(in the rows, 128 means zero)
Group and class of each row
[127  64  88 148 151 163 140  90 129 137 104 102 189 117 145 153 103 147
 123 103 140 135 122  98  56 116 111 163 125 138 133  91 146 194 123 183
 163 152 125 113 172 140 205 130  90 106  91 125 186 130 174 140 144  92
 120 145 150 112 152 122 126 106 147 129 122 144 140 133  81 161 133  89
 145 110 101 149 105 112  97 142 132 118 113 116 132 118 176 120 115 146
 142 125 139 150 128  83 180 119 125 128  82 131 122 137  91 162 107 101
  63 132 121 102 103 145 107 125 126 115 169  77 109 115  73 133 120  78
 121 101  86 152  87] => Zb Z
[121 100  94 147 128 137  88 117 167 116 105  49 137 133 149 112 116 107
 140 109 139 147 121 104  82 175  92 161 143 101  90 117 141 170 132 110
 104 123 124  88 156 151 130 121 144 108  66 134 192 125 127 126 158 124
 156 149 159  67 167  89 195  79  75 110 128 122 153 129 117 133 151  98
 137  68 142 133  85 129 142 160 149 136 162 137 124 124 192 143 151 181
 176 118 125 140 129 122 155 101 171 130  52 123 174 147 109 109 139 120
 110 135 103  87 113 142 122 146 121 121 148  99 115 146 123 148 145 119
 104 123 108 141 153] => Qz H
[137 108  84 140 137 178 192  92 103 116  98 152 191  99 129 150 143 164
 154 108 128 153 133 100  62  69 108 141 120 138 135  88 146 176 162 229
 160 150 147  96 145 122 188 133 105 125 142 131 175 144 177 133 157 121
 136 151 140 147 152 114 151 126 148  97 118 124 139 118  86 141 117 115
 128 126 113 118 121 130  86 148  72 119 109 130 138 123 177 132 100 153
 126 120 177 160 102  81 157 109 135  90 106 124 128 138 121 175 131 128
 129 113 115 119  96 137  99 131 144  97 161 101 125 103  88 116 106  81
 114 118  87 136  93] => Zb Z
[123 120 122 121 114 111 154 209  91  94 195 210 160 108 109 102 129  95
 136 180 128 153 116 171 131 161 144 140  91 120 133 167 103 123  95 137
 168 130 120 102 110 130  69 149 141 128 154  93 111 126  92 144 129  78
 148 101  94 140 136 122 156 150 140 160 147 163  96  38 170 194 100 138
 113 150 131 139 142  83 158  62 133 109 101 112 145 167 152 164 101 115
  68  92 120 116  95  66 125 155 139 142 135  87 165 170 120  74 131 146
 200 119 126 126  98  96 109 110  78 149  83 150 120 136 205  79  85 199
 153 174 197  42 121] => Dt R
[ 97 162 137 138 131 102 145 203  99  80 174 183 171 108 137 152 111  92
 123 226 134 140 115 128 141 173 161 108  84 170 108 202 127 135 128 102
 114 135 114  71 120 130  91 124 121  79 112 114 139 129  97  86 135  89
 182 121  96 128 126 125 114 109 147 139 135  79 111  53 151 185  92 154
 155 158 103 109 115  70 135  98 141 192  86 142 135 139 199 201 107 145
 106  61 129 124 131 155  99 138 141 123 163  45 164 183 142  78 153 137
 208 124 146 120  94 122  82 108  93 178  90 131  95 145 142  68  81 116
 147 198 158  70 104] => Dt A
[ 97 107 145 157 115 136 124 130 156 120  72 101 103 149 129 113  95 124
 110  77 139 134 104 121 138 157 102 148 145 119  99 151 120 135 105 117
  71 125 130 116 150 160 150  97  81 104  42 133 185 115 147 113 111 116
 134 157 140  73 144 131 168  82 108 107 121  87 169 152 115 127 130 123
 161  59 112 161 107 101 126 185 172 100 148 136 146 106 157 114 145 142
 197 102 114 137 166 168 171  90 113 150  83 114 129 156 130  87 152 131
  89 133 105  98 121 147 146 111 105 123 143 128 153 161 130 212 140  94
 103 100 117 127 166] => Qz T
[118 108 126 181 131 112 107 144 147 106  82  80 151 128 122 138 118 100
 127 141 138 148 143 107 126 145 134 130 142 150 126 115 124 156 143  93
 102 137 109 101 144 145 122 122 143  67  93 138 171 129 154 111 133 111
 162 151 168 104 148 122 144  65 115 103 102  67 142 122 166 162 127 156
 166 129 168  99  98 108 178 187 140 131 153 171 147 117 171 150 132 178
 161 140 127 109 155 164 148 131 140 118 109  89 143 183 119 110 112 149
 138 114 137  99  88 125  98 115 130 115 138 119 105 139 221 129 143  81
  84 142 109 147 125] => Qz T
[113 146 107 139 112 130 139 185  86 109 167 191 172 125 125 134  98 110
 117 200 134 140 119 148 147 141 126 129  94 150 133 180 101 133 111 164
 139 140 123 118 137 109 104 136 100 138 119 106 141 133 118 136 135  76
 146 120  94 155 127 137 130 136 152 122 139 118  93  74 106 173  87  95
 132 127  84 144 109  80 126 104 144 182  67 126 125 147 162 211 105 100
  97  77 145  99 100 140 105 117 114 134 168  78 117 169 133  97 168 122
 150 132 138 118 102 106  99  87 124 146  96 133 100 155 148 109  73 115
 149 182 173  81 131] => Dt X
[168  41 106 154 115 176 164 101 110 103 106 209 170  83 140  98  71 115
 133  84 154 155 143 124  71  76 140 150 133 143 109  99 142 160 102 188
 157 162 130  97 154 145 143 144 126 129 161 118 201 122 177 164 159 112
 151 102 159 134 147 107 205 137 137  78 115 182 146 104 163 176 123  92
 160 125 144 112 153 118 101 134  71 117 119 141 156 149 195 104 115 137
 131 127 135 182 119 138 158 141 159 129 100 125 141 173  95 133 105 153
 122 119 122 106  61 161  74  74  69 101 141 125 161 124 154  87 125 108
  93 110 107 123  61] => Zb W
[147  57 117 167 150 159 143 103 114 118 109 142 205  82 150 125 100 153
 132  99 149 140 127  85  49 121 133 141 123 195 137  71 131 179 113 187
 165 163 111 109 165 151 192 135 126  95 120 128 183 147 176 129 129  97
 139 135 142 111 152 129 113 100 158 123 110 137 145 130 121 160 126 124
 165 140 121 138 136 114  74 111  72 162 109 141 133 134 189  91 115 169
 122 145 124 179 121  81 177 138 139 113 104 142 130 158  81 186  83 146
 125 120 128  85  75 161  95 131 124  86 160  85 135  80  89  94 138  92
 113 117  73 120  44] => Zb Z
[131  69 113 166 128 113  92 136 183  98  83  50 170 122 143 130 100 109
 134 142 145 149 132 100  81 188 122 154 138 145 112  82 137 196 134  79
 108 123 124  78 162 154 134  92 151  56  52 140 187 116 161 117 133 129
 164 155 149  76 168  96 157  77 111 124 116 104 165 130 128 155 147 136
 173 101 150 119  83  96 131 160 140 115 152 132 152 113 199 127 128 204
 159 131 115 153 130 119 194 136 153 112  60 115 166 168 100 116 111 135
 123 129 150  74  96 173 104 141 126  95 155  93  99 129 109 128 150  89
  81 117  88 141 108] => Qz H
[128  96  77 147 143 160 147 117 129 120  88 137 187 115 121 143  99 152
 137 120 128 158 128 100  90 124 110 157 115 130 114  93 140 190 126 199
 137 174 122  91 147 132 165 136  92  99  97 137 192 121 188 145 109  94
 141 168 150 136 165 123 142 115 145  96 107 128 132  96  79 183 132  99
 155 138 119 119  96 108  93 162 131 126 129 125 161 128 197 150  99 159
 122 106 159 137 119 115 157 124 131 122 110 131 131 165 114 118 150 130
 119  96 131  84  88 114 102  99 139 107 160 104 107 133  91 129 124  88
 152 114 112 151 115] => Zb Z
[126  94 137 168 129 109  93 151 170 109 117  58 153 133 143 119 117 106
 100 173 161 146 137  92 101 130 106 135 140 122  98 127 152 179 131  94
 108 104 125  78 180 172 131 106 138  43  88 136 185 123 136 120 151 147
 164 105 151  70 136  93 186  57 102  99 126  94 170 130 158 138 116 112
 154 130 143 131 133 130 170 193 123  91 157 145 134 113 196 153 132 177
 191 114 128 164 138 156 170 131 141 105  64  95 193 161 116  64 115 160
 184 146 112 116  72 181  87 100  76 138 143 124 129 154 127 106 151 106
  87 112 118 145 117] => Qz H
